Moves between nodes:
J614 χ J774
J614 ξ J256
J368 χ J912
J368 ξ J297
J79 χ J469
J79 ξ J917
J912 χ J396
J912 ξ J229
J506 χ J61
J506 ξ J597
J672 χ J955
J672 ξ J502
J421 χ J437
J421 ξ J591
J229 χ J297
J229 ξ J912
J938 χ J891
J938 ξ J723
J798 χ J378
J798 ξ J662
J486 χ J506
J486 ξ J961
J662 χ J789
J662 ξ J798
J774 χ J781
J774 ξ J700
J396 χ J502
J396 ξ J955
J508 χ J315
J508 ξ J252
J114 χ J252
J114 ξ J315
J248 χ J938
J248 ξ J373
J297 χ J58
J297 ξ J368
J148 χ J55
J148 ξ J179
J58 χ J662
J58 ξ J378
J179 χ J79
J179 ξ J148
J849 χ J723
J849 ξ J891
J502 χ J508
J502 ξ J672
J700 χ J256
J700 ξ J774
J969 χ J421
J969 ξ J687
J846 χ J700
J846 ξ J781
J961 χ J248
J961 ξ J486
J46 χ J969
J46 ξ J954
J597 χ J961
J597 ξ J506
J687 χ J954
J687 ξ J969
J469 χ J798
J469 ξ J789
J549 χ J614
J549 ξ J447
J955 χ J229
J955 ξ J396
J447 χ J46
J447 ξ J549
J591 χ J687
J591 ξ J421
J781 χ J114
J781 ξ J846
J723 χ J373
J723 ξ J938
J954 χ J549
J954 ξ J46
J315 χ J846
J315 ξ J114
J252 χ J672
J252 ξ J508
J256 χ J447
J256 ξ J614
J161 χ J591
J161 ξ J437
J917 χ J148
J917 ξ J79
J55 χ J597
J55 ξ J61
J378 χ J368
J378 ξ J58
J789 χ J917
J789 ξ J469
J437 χ J849
J437 ξ J161
J373 χ J486
J373 ξ J248
J61 χ J179
J61 ξ J55
J891 χ J161
J891 ξ J849

In the rows, 49 means zero.

The rows follow the links: the fewer symbols apart two nodes are, the more alike their rows tend to be.

Each row is also shifted at random along 3 hidden directions that mean nothing.

Row, then node:
[ 61  58  53  41  42  45  44  66  49  43  53  46  48  54  62  58  51  47  52  45  39  58  41  42  36  41  62  65  53  53  51  52  58  57  61  49  42  32  53  43  56  46  48  40] -> J114
[ 40  47  44  49  34  51  49  41  52  43  59  61  48  50  37  30  64  55  56  50  54  55  51  58  35  59  22  41  41  53  43  51  48  45  35  58  54  51  53  50  39  41  59  61] -> J469
[ 52  39  79  35  71  52  59  57  70  43  47  39  48  55  49  53  49  59  58  68  58  41  64  46  40  65  62  76  59  53  40  49  64  64  57  43  44  51  65  54  54  49  60  50] -> J597
[ 30  49  36  52  49  60  60  28  38  50  45  37  63  50  38  46  40  45  46  29  47  62  42  60  49  44  29  34  35  48  55  57  53  48  43  66  43  63  43  49  40  57  43  43] -> J179
[ 42  47  49  41  62  60  49  42  51  57  52  40  55  37  61  36  66  54  40  45  37  48  28  51  62  61  62  40  50  35  60  57  32  35  59  54  48  40  40  57  54  32  52  35] -> J700
[ 38  52  40  55  26  40  39  60  53  43  45  68  39  50  42  39  59  40  53  52  51  51  59  53  35  47  30  49  46  56  46  42  55  50  50  44  49  43  49  42  42  47  56  62] -> J378
[ 45  45  48  69  53  44  45  40  31  54  46  60  55  27  50  40  49  56  39  45  43  44  44  53  59  43  51  30  48  32  50  43  34  33  33  49  58  52  46  54  44  51  41  55] -> J58
[ 53  43  34  55  17  56  37  35  62  44  58  61  46  53  44  41  57  37  60  57  56  45  44  53  64  64  38  29  28  63  55  50  34  36  56  56  51  67  33  65  42  45  54  65] -> J687
[ 39  58  37  56  23  40  43  66  53  45  38  59  33  59  50  51  54  34  55  53  53  55  58  37  39  45  35  54  43  65  47  47  59  61  61  45  49  42  38  46  54  43  43  65] -> J368
[ 41  51  58  63  59  49  48  55  34  46  25  55  40  45  47  56  26  45  50  60  45  39  65  53  48  46  47  56  60  58  40  40  60  58  44  35  48  57  44  58  46  54  43  58] -> J148
[ 50  57  43  59  18  48  32  54  55  45  39  68  40  49  47  43  53  29  64  55  48  41  58  49  45  49  30  45  37  64  50  42  50  35  58  53  47  52  42  47  41  46  55  63] -> J549
[ 56  49  54  45  62  59  62  48  46  57  48  29  52  55  49  67  26  47  51  49  55  48  53  46  60  42  55  60  52  54  43  51  58  65  50  49  43  60  57  49  53  63  46  42] -> J373
[ 38  63  53  36  52  47  49  76  48  41  46  43  43  48  59  55  65  52  46  47  36  58  42  33  31  39  50  73  56  53  50  49  66  55  57  39  39  24  58  37  56  48  51  41] -> J781
[ 22  64  48  58  45  58  48  67  52  48  25  58  39  50  57  47  65  29  56  48  45  47  49  40  43  53  43  58  50  60  57  52  56  53  64  50  45  35  41  44  50  45  50  49] -> J614
[ 71  51  55  31  51  52  46  54  57  48  59  36  53  56  64  61  64  49  46  36  36  52  38  37  50  44  59  54  52  43  59  51  47  44  59  47  40  30  61  43  54  51  49  32] -> J508
[ 60  49  59  49  55  35  49  61  49  44  47  49  47  53  44  60  35  57  50  59  59  40  69  43  39  37  54  60  59  54  37  38  63  57  36  32  53  48  63  51  52  59  45  54] -> J849
[ 25  63  53  50  47  58  44  65  56  41  29  51  37  54  56  53  66  41  55  59  37  50  49  41  39  47  45  67  50  47  55  47  62  51  68  48  46  26  53  45  50  46  56  47] -> J774
[ 28  47  43  62  59  44  50  49  26  51  42  60  53  30  48  35  46  53  43  47  43  47  38  61  47  50  53  29  51  43  54  47  32  36  50  52  55  49  39  55  50  42  36  45] -> J447

Start here and follow the symbols in turn, left to right. Where do you end up?
Answer with the node's name.
[ 65  48  42  53   5  29  25  44  49  44  63  81  48  49  29  34  48  46  57  52  56  51  62  58  25  49  21  46  41  62  39  41  62  37  36  50  48  56  55  50  38  43  57  66]
ξ ξ χ: J378
[ 80  47  52  37  44  41  46  41  44  49  69  41  59  40  53  46  51  58  37  39  45  58  29  44  54  42  66  43  53  39  47  53  36  46  53  50  52  38  52  46  54  44  41  38]
χ χ ξ: J368
[ 50  46  50  34  73  67  65  36  54  52  51  25  56  64  48  60  36  50  47  47  48  52  56  47  65  43  47  59  53  40  47  56  53  63  55  48  39  58  54  50  51  62  49  33]
ξ ξ χ: J506
[ 78  43  43  40  44  49  42  28  48  60  67  51  50  42  54  46  54  52  40  45  51  48  29  49  64  52  65  27  49  43  51  50  28  36  51  50  59  52  43  52  56  43  46  51]
ξ χ χ: J502
[ 83  56  55  41  33  45  47  50  54  48  57  40  50  49  65  54  53  53  45  46  45  59  39  39  39  45  65  57  56  48  50  53  59  53  55  49  41  36  50  35  56  41  46  44]
χ ξ ξ: J672
[ 33  54  39  73  62  40  50  51  24  55  34  59  45  33  47  41  35  46  41  48  44  33  47  56  60  38  48  24  51  40  47  40  38  35  41  44  57  53  40  56  41  54  38  58]
ξ ξ χ: J789
[ 22  54  34  52  54  65  59  38  48  49  49  57  55  56  37  40  55  47  55  45  49  61  44  57  51  54  32  34  36  49  52  54  45  54  46  61  50  57  34  46  42  46  53  52]
χ χ ξ: J662
[ 46  49  67  53  59  48  54  58  52  44  31  47  47  54  50  61  33  50  54  66  51  36  66  47  45  53  57  63  54  57  35  43  70  57  50  39  49  51  59  58  50  53  49  54]
ξ χ: J179
[ 72  47  62  43  59  48  54  50  63  52  44  41  43  51  50  62  33  47  55  61  62  39  63  37  55  52  64  66  54  48  43  52  59  62  55  35  50  57  53  53  60  60  49  47]
χ χ: J486
[ 24  46  48  64  69  46  55  61  57  50  19  49  39  45  54  54  41  44  44  72  53  33  56  41  56  51  70  62  54  52  47  50  50  66  56  29  53  45  38  56  64  51  37  55]
ξ ξ ξ χ: J591
[ 74  52  46  40  46  54  47  44  40  57  56  32  51  47  60  57  51  47  38  39  35  52  32  49  58  41  62  46  48  44  58  60  48  43  57  60  36  35  47  42  48  48  49  35]
χ ξ ξ: J846
[ 26  46  49  65  58  48  46  64  56  50  26  65  33  39  57  37  49  49  47  71  52  33  43  53  52  67  62  45  52  51  47  49  36  44  46  36  64  49  38  62  54  42  48  61]
χ χ χ: J849
[ 49  46  51  60  44  40  39  47  54  54  37  66  43  35  53  31  50  48  44  66  48  40  48  60  48  65  54  36  48  55  47  52  35  37  45  44  58  52  37  68  50  37  50  56]
ξ ξ χ: J969
[ 42  57  52  44  43  43  42  67  61  46  42  54  39  60  55  52  67  45  54  48  50  48  58  35  35  47  39  68  55  48  46  44  56  59  56  40  52  29  56  33  56  45  53  42]
ξ ξ χ ξ: J955
[ 42  50  50  65  56  37  45  58  46  49  31  63  41  43  49  51  42  47  47  63  55  40  60  47  38  57  52  49  60  52  44  44  50  58  38  33  54  46  48  58  58  50  46  58]
χ ξ ξ: J437
[ 34  54  62  63  64  28  37  62  26  53  48  61  46  38  37  31  46  59  43  54  37  38  64  50  42  37  39  40  51  40  36  33  52  33  20  36  48  52  68  50  38  55  51  52]
ξ ξ χ ξ: J79
[ 83  45  39  58  31  33  41  28  39  58  59  59  54  34  46  38  41  46  37  39  46  42  42  61  62  48  53  25  45  42  53  46  31  34  36  57  55  61  33  61  46  45  41  59]
χ ξ ξ χ: J662
